Below are the code and all the weights of a small trained network. Each question names an input and a target symbol and asks about switching units off, where a switched-off unit gives its printed mean instead of its output.

import numpy as np


def w(rows, s, z=0):
    codes = np.array(rows[::2]) - 128.0
    scale = np.full(codes.shape[1], s)
    scale[-1] = z or s
    return codes * scale


def f(y):
    return y / 2 * (1 + np.tanh(0.7978845608 * (y + 0.044715 * y**3)))


def softmax(a):
    e = np.exp(a - a.max(-1, keepdims=True))
    return e / e.sum(-1, keepdims=True)


def log_softmax(a):
    a = a - a.max(-1, keepdims=True)
    return a - np.log(np.exp(a).sum(-1, keepdims=True))


def net(x, mask):
    ids = ['αγδζηθξσψ'.index(c) for c in x.split()]
    T = len(ids)
    res = E[ids] + P[:T]
    q, k, v = (res @ M[0].T for M in (Q, K, V))
    z = softmax(np.where(np.tri(T) > 0, q @ k.T / 3**0.5, -1e9)) @ v
    res = res + np.where(mask[0], z, O[0][:, -1]) @ O[0][:, :-1]
    y = f(res @ A[0][:, :-1].T + A[0][:, -1])
    res = res + np.where(mask[1:13], y, B[0][:, -1]) @ B[0][:, :-1]
    return log_softmax(res[-1] @ U[:, :-1].T + U[:, -1])


Q, K, V, O, A, B = {}, {}, {}, {}, {}, {}
E = w([
[80,130,152,209,118,121,110,195,89,207,14,77],'α',
[174,2,120,202,116,137,156,87,68,215,162,162],'γ',
[96,88,76,161,219,192,136,78,128,166,114,89],'δ',
[129,186,186,175,138,194,13,163,139,158,149,61],'ζ',
[120,34,175,89,179,91,77,78,129,149,63,68],'η',
[142,30,38,176,73,156,81,136,113,116,115,68],'θ',
[215,96,156,134,123,177,122,148,194,209,79,35],'ξ',
[185,60,80,122,136,124,159,136,182,172,21,185],'σ',
[124,181,127,247,122,78,107,105,158,146,110,140],'ψ',
],0.017)
P = w([
[30,49,42,254,193,95,156,171,173,7,196,143],'0',
[65,200,143,200,125,152,119,186,93,91,141,184],'1',
[91,161,103,161,102,133,139,158,96,137,123,153],'2',
[137,134,93,121,87,110,170,158,129,136,106,122],'3',
[140,133,70,124,99,120,132,134,115,139,101,110],'4',
[155,111,51,112,116,127,119,105,108,163,96,102],'5',
[146,136,27,125,129,136,73,90,73,153,87,113],'6',
[165,122,20,100,91,128,108,117,112,150,92,73],'7',
[178,121,15,103,85,124,99,116,107,151,89,74],'8',
],0.0074)
Q[0] = w([
[102,67,10,162,112,2,56,62,32,87,75,62],'head 0',
[82,181,227,14,100,21,201,115,70,28,214,219],'head 0',
[144,136,208,104,128,111,183,131,105,112,147,126],'head 0',
],0.0061)
K[0] = w([
[92,98,119,145,114,86,119,131,138,11,70,71],'head 0',
[161,235,254,66,81,118,31,110,150,218,174,73],'head 0',
[196,189,169,71,87,114,180,163,79,112,87,151],'head 0',
],0.008)
V[0] = w([
[143,101,239,166,241,41,104,224,216,143,26,41],'head 0',
[31,121,197,134,228,121,180,38,170,106,205,205],'head 0',
[103,104,66,98,59,144,1,182,147,25,237,52],'head 0',
],0.0053)
O[0] = w([
[51,126,120,146,72,135,146,81,147,252,126,118,86],'head 0',
[161,185,114,75,61,48,188,138,90,44,182,72,254],'head 0',
[173,118,70,42,255,92,213,224,152,149,211,125,145],'head 0',
],0.0099,0.0028)
A[0] = w([
[175,132,178,167,56,152,138,109,108,124,195,116,78],'neuron 0',
[174,182,240,147,138,158,135,207,55,170,38,75,5],'neuron 1',
[100,70,254,125,190,120,81,119,153,164,144,91,173],'neuron 2',
[80,96,162,80,170,168,190,65,119,109,128,95,64],'neuron 3',
[111,89,113,130,152,151,165,142,163,74,63,180,254],'neuron 4',
[84,143,156,159,80,13,170,111,106,91,161,204,71],'neuron 5',
[74,189,141,120,64,185,172,50,154,132,140,90,142],'neuron 6',
[83,97,180,150,38,85,101,44,107,122,105,117,49],'neuron 7',
[110,150,80,22,77,32,95,101,88,178,161,102,137],'neuron 8',
[169,90,180,125,123,136,97,129,84,70,116,99,82],'neuron 9',
[162,72,93,176,137,160,143,165,133,138,111,160,166],'neuron 10',
[117,148,99,184,103,85,109,129,60,182,138,60,158],'neuron 11',
],0.0084,0.0024)
B[0] = w([
[162,158,158,112,114,151,162,60,152,116,161,103,194],'neuron 0',
[104,148,130,128,103,192,133,144,115,116,150,182,173],'neuron 1',
[92,190,71,101,90,71,178,87,100,145,151,134,154],'neuron 2',
[206,129,164,123,91,52,98,111,111,186,35,135,138],'neuron 3',
[144,201,118,175,69,113,163,125,62,158,166,135,160],'neuron 4',
[118,82,136,128,82,171,54,97,197,94,164,143,165],'neuron 5',
[170,186,111,153,147,92,111,139,69,2,97,122,161],'neuron 6',
[189,118,90,80,161,132,172,128,194,75,212,190,197],'neuron 7',
[102,94,42,76,76,168,158,95,124,150,152,207,168],'neuron 8',
[75,158,126,105,198,187,179,116,121,116,132,97,175],'neuron 9',
[94,155,161,145,94,159,119,99,101,117,137,131,245],'neuron 10',
[118,68,193,108,195,98,151,138,186,77,57,118,255],'neuron 11',
],0.0087,0.0092)
U = w([
[34,83,166,95,151,154,172,190,120,134,59,153,79],'α',
[106,102,169,97,149,223,157,78,101,136,182,126,130],'γ',
[150,137,134,157,175,84,154,125,15,95,53,2,244],'δ',
[108,150,135,117,209,71,192,197,96,135,186,139,6],'ζ',
[60,140,100,15,125,95,146,121,77,110,130,123,80],'η',
[113,80,164,119,115,89,77,173,92,168,117,129,163],'θ',
[25,105,167,156,95,121,121,100,126,204,111,67,23],'ξ',
[131,190,82,150,52,124,81,133,58,156,124,190,193],'σ',
[176,126,110,134,155,79,51,170,191,117,121,151,165],'ψ',
],0.0055,0.0026)

Each question gives the input, a string of symbols that net reads in full, and the target symbol t.
The units are the heads (3 rows each of Q, K, V and O) and the neurons (one row each of A and B). Each row of codes is followed by its name. A weight is (code - 128) times the scale printed after its matrix; where a second scale follows, it is the last column's (O, A, B and U).
mask holds one flag per unit, heads first, then neurons. A switched-off unit (its flag False) gives its mean, the last column of its rows in O or B, instead of its output. The means were averaged over made-up inputs and are rounded, as every weight is.
A unit's drop is (log p(t) with every unit on - log p(t) with that unit switched off) / (log p(t) with every unit on - log p(t) with every unit switched off).
The circuit of an input: a set's keep is (log p(t) with only the set's units on - log p(t) with every unit switched off) / (log p(t) with every unit on - log p(t) with every unit switched off). Starting from the 12 units with the biggest drops (on a tie, the unit counted first), units are removed one at a time, each time the one whose removal leaves the highest keep (on an exact tie, the one counted first), for as long as the keep stays at least 0.8.
circuit, biggest first: the units of the circuit, biggest drop first
most important unit: the unit with the biggest drop
k most important neurons: the k neurons with the biggest drops, biggest first
drop when u is switched off: that unit's drop, to one decimal
input γ δ α, target α: most important unit : neuron 1
input α γ θ, target ξ: circuit, biggest first : [head 0; neuron 7]
input η ζ ψ δ, target δ: circuit, biggest first : [neuron 6; neuron 3; head 0]
input ξ γ δ η, target η: 3 most important neurons : [neuron 2; neuron 7; neuron 8]
input α γ γ δ δ α θ, target ξ: 3 most important neurons : [neuron 7; neuron 10; neuron 6]
input σ ζ σ ξ γ γ θ, target ψ: circuit, biggest first : [neuron 7; head 0; neuron 11; neuron 6]
input ξ ψ γ ξ δ θ γ α, target σ: 2 most important neurons : [neuron 4; neuron 11]
input η γ δ θ, target α: circuit, biggest first : [head 0; neuron 11; neuron 0]
input α γ θ η, target ξ: circuit, biggest first : [head 0; neuron 6]
input ψ ψ δ σ, target σ: circuit, biggest first : [neuron 11; neuron 4]
input α η η, target η: circuit, biggest first : [neuron 2; neuron 7; head 0; neuron 6]
input ξ ψ γ δ σ, target σ: circuit, biggest first : [neuron 4; neuron 11]
input α δ γ ξ θ δ γ ψ δ, target ξ: 2 most important neurons : [neuron 7; neuron 6]
input δ γ ξ γ θ, target η: circuit, biggest first : [head 0; neuron 8]
input ξ ξ γ ψ γ σ γ ξ α, target α: 3 most important neurons : [neuron 11; neuron 1; neuron 0]
input ξ γ γ γ ξ, target γ: circuit, biggest first : [head 0; neuron 1; neuron 9]
input η ζ ζ, target η: 2 most important neurons : [neuron 8; neuron 6]
input ξ γ γ θ η γ σ γ, target σ: 3 most important neurons : [neuron 11; neuron 2; neuron 4]
input α θ α γ α, target ξ: circuit, biggest first : [head 0]
input θ γ δ γ α γ ζ σ, target ζ: most important neuron : [neuron 4]
input α θ δ, target ξ: drop when neuron 7 is switched off : 0.2
